[-0.58 -1.83 -4.92 -5.24 -3.54] yields -0.58, -3.54

[-0.11 -0.77 -2.14  4.57] yields -0.11, 4.57

[[-1.58  2.04  1.30 -1.31 -4.59  0.41 -1.72]
 [ 1.83 -0.64  2.03 -2.67 -0.78  1.72  0.80]
 [-2.02  0.95 -1.10 -2.38 -1.20 -0.23 -0.43]] yields -1.58, -0.43

[[-0.70 -1.01 -1.84 -4.36  1.13]
 [-1.41 -0.18 -0.28 -4.96  2.82]
 [ 2.22 -1.24 -1.78  1.47 -1.45]] yields -0.70, -1.45

[ 0.62 -1.27  4.42  6.26 -0.40] yields 0.62, -0.40

[[-1.25  0.59  3.22 -5.41 -1.37]
 [ 4.96  4.38 -2.30  3.33 -5.32]] yields -1.25, -5.32
---
[-2.54, 6.06, -1.98, -1.34, -5.65, -1.27, 4.50]: -2.54, 4.50
[[5.02, 4.74, 4.84, -1.31, -4.14, -2.01, -3.01], [1.32, -4.29, -3.92, -5.04, -3.32, 0.40, -5.62]]: 5.02, -5.62
[1.80, -3.73, -3.58, 5.52, 3.21]: 1.80, 3.21
[2.85, 0.02, 4.60, -3.33, -4.21, -1.80, -4.72]: 2.85, -4.72
[[1.21, -4.53, -0.13, -3.70, 3.14, 2.32], [1.21, -4.87, -0.13, -3.90, 3.27, 2.32]]: 1.21, 2.32
[[0.43, -0.27, 3.63, -2.08, -0.66], [-3.99, -0.92, -2.25, 5.86, 4.26], [-2.01, -2.30, -1.40, 2.22, 2.31]]: 0.43, 2.31
[2.88, -1.71, -5.01, -5.40, -2.81, -0.15, -4.84]: 2.88, -4.84
---
[[ -3.27 -10.20  -0.68  13.13]
 [ -5.74  -3.08 -12.77   9.74]
 [ -6.20  -0.66   6.65  -1.67]] | -3.27

[[ 0.024 -0.002 -0.217  0.030]
 [-0.007 -0.058  0.075  0.211]
 [ 0.121 -0.068 -0.024 -0.076]] | 0.024

[[ 144.6  -53.7  -65.6  -21.2   32.4   57.3 -164.7]
 [  29.8   -7.9 -152.5  136.6  -65.6 -120.7 -124.0]
 [  33.3 -102.8   67.5   76.0   29.8   63.8   71.7]] | 144.6

[[-0.05  0.00  0.21  0.06]
 [ 0.08 -0.02 -0.22 -0.07]
 [ 0.02 -0.07 -0.11  0.20]] | -0.05

[[-0.16 -0.03 -0.18 -0.19  0.04]
 [ 0.04  0.01 -0.19  0.11  0.16]
 [-0.17 -0.02 -0.14 -0.17  0.23]] | -0.16

[[ 21.46  -2.61 -16.63  -6.70  -8.24]
 [  0.08  13.70  13.33  13.83  13.03]
 [-14.17   2.59   5.56 -18.93  -3.09]] | 21.46

[[ 0.00  0.06  0.00  0.10]
 [-0.12  0.06 -0.15  0.15]
 [ 0.02  0.13  0.10  0.00]] | 0.00

[[ 0.09 -0.10 -0.11 -0.16 -0.11  0.00 -0.01]
 [ 0.10 -0.07 -0.15 -0.14 -0.11  0.02 -0.07]
 [ 0.01  0.14 -0.02  0.00 -0.09  0.00  0.10]] | 0.09
---
[8 5 1 5 9] yields 8

[[2507 8798 6072 4397]
 [4476 7889 7891 3736]
 [3685 9165 5044 3007]] yields 3685

[6303 2847 1024 8005 7652 3776] yields 6303

[[-321  234 -711 -650]
 [-332  226 -744 -676]
 [ 123 -528  511  460]] yields 123

[[35 11 25 50 28]
 [91 38 27 31 42]] yields 91

[ 50 146 241  90] yields 50

[207 132   8 173  26 146] yields 207
---
array([88, 96, 15, 64])
96
array([148, 343, 553, 502, 888, 709, 205])
343
array([-28,  40,  24, -13,  18,  -2])
40
array([-146,  431,  824, -511, -309])
431
array([-30, -20,  24, -12,  45])
-20
array([10, 51, 93, 89])
51
---
[[ 4.44  3.80 -4.69  2.07]
 [-5.38  2.78  3.84 -3.26]
 [-5.38 -1.21  4.05 -2.56]] result: 2.78

[[-0.15 -0.99  1.17  0.85  1.00 -0.02]
 [ 1.84 -5.28  3.24  4.30  3.42 -2.86]] result: -0.99

[[ 0.40 -1.08 -0.67  0.86  1.48]
 [-3.52 -1.17  1.80  2.64 -1.51]
 [ 0.11 -1.34 -0.16  2.77  5.42]] result: -1.17

[[1.55 5.23 5.53 1.85 0.22]
 [1.42 4.99 5.76 1.99 0.21]] result: 5.23

[[ 3.15  0.89 -2.64  2.58  0.32 -1.33]
 [ 1.08 -2.77  5.13  1.35 -1.12 -1.64]] result: 0.89

[[-2.81  5.16 -2.25 -3.32  3.63 -3.11  2.08]
 [ 0.29  4.47 -5.66 -5.07 -0.33 -4.93 -4.78]
 [-3.75  5.96 -4.80 -5.43  3.68 -4.55 -2.70]] result: 4.47

[[-0.83  5.03  4.40 -0.71  0.60  0.14]
 [ 0.45  5.03 -1.68 -5.30  2.48 -2.10]] result: 5.03

[[ 1.64 -4.62 -1.28 -5.19  2.34 -1.09  3.13]
 [-0.16  4.90  1.31  2.31 -2.78 -2.47  1.77]
 [ 0.16  6.19  1.25  4.32 -3.32 -1.32  0.06]] result: 4.90

[[ 1.67 -3.06  5.98  5.81  2.65]
 [ 0.32 -3.75  5.64  5.86  5.19]] result: -3.06

[[-4.64 -1.03  0.71 -3.86 -1.82  4.76]
 [ 3.36 -3.04 -1.88 -3.65  2.15  0.62]
 [ 2.09  1.59 -0.11  0.81  1.35 -2.74]] result: -3.04
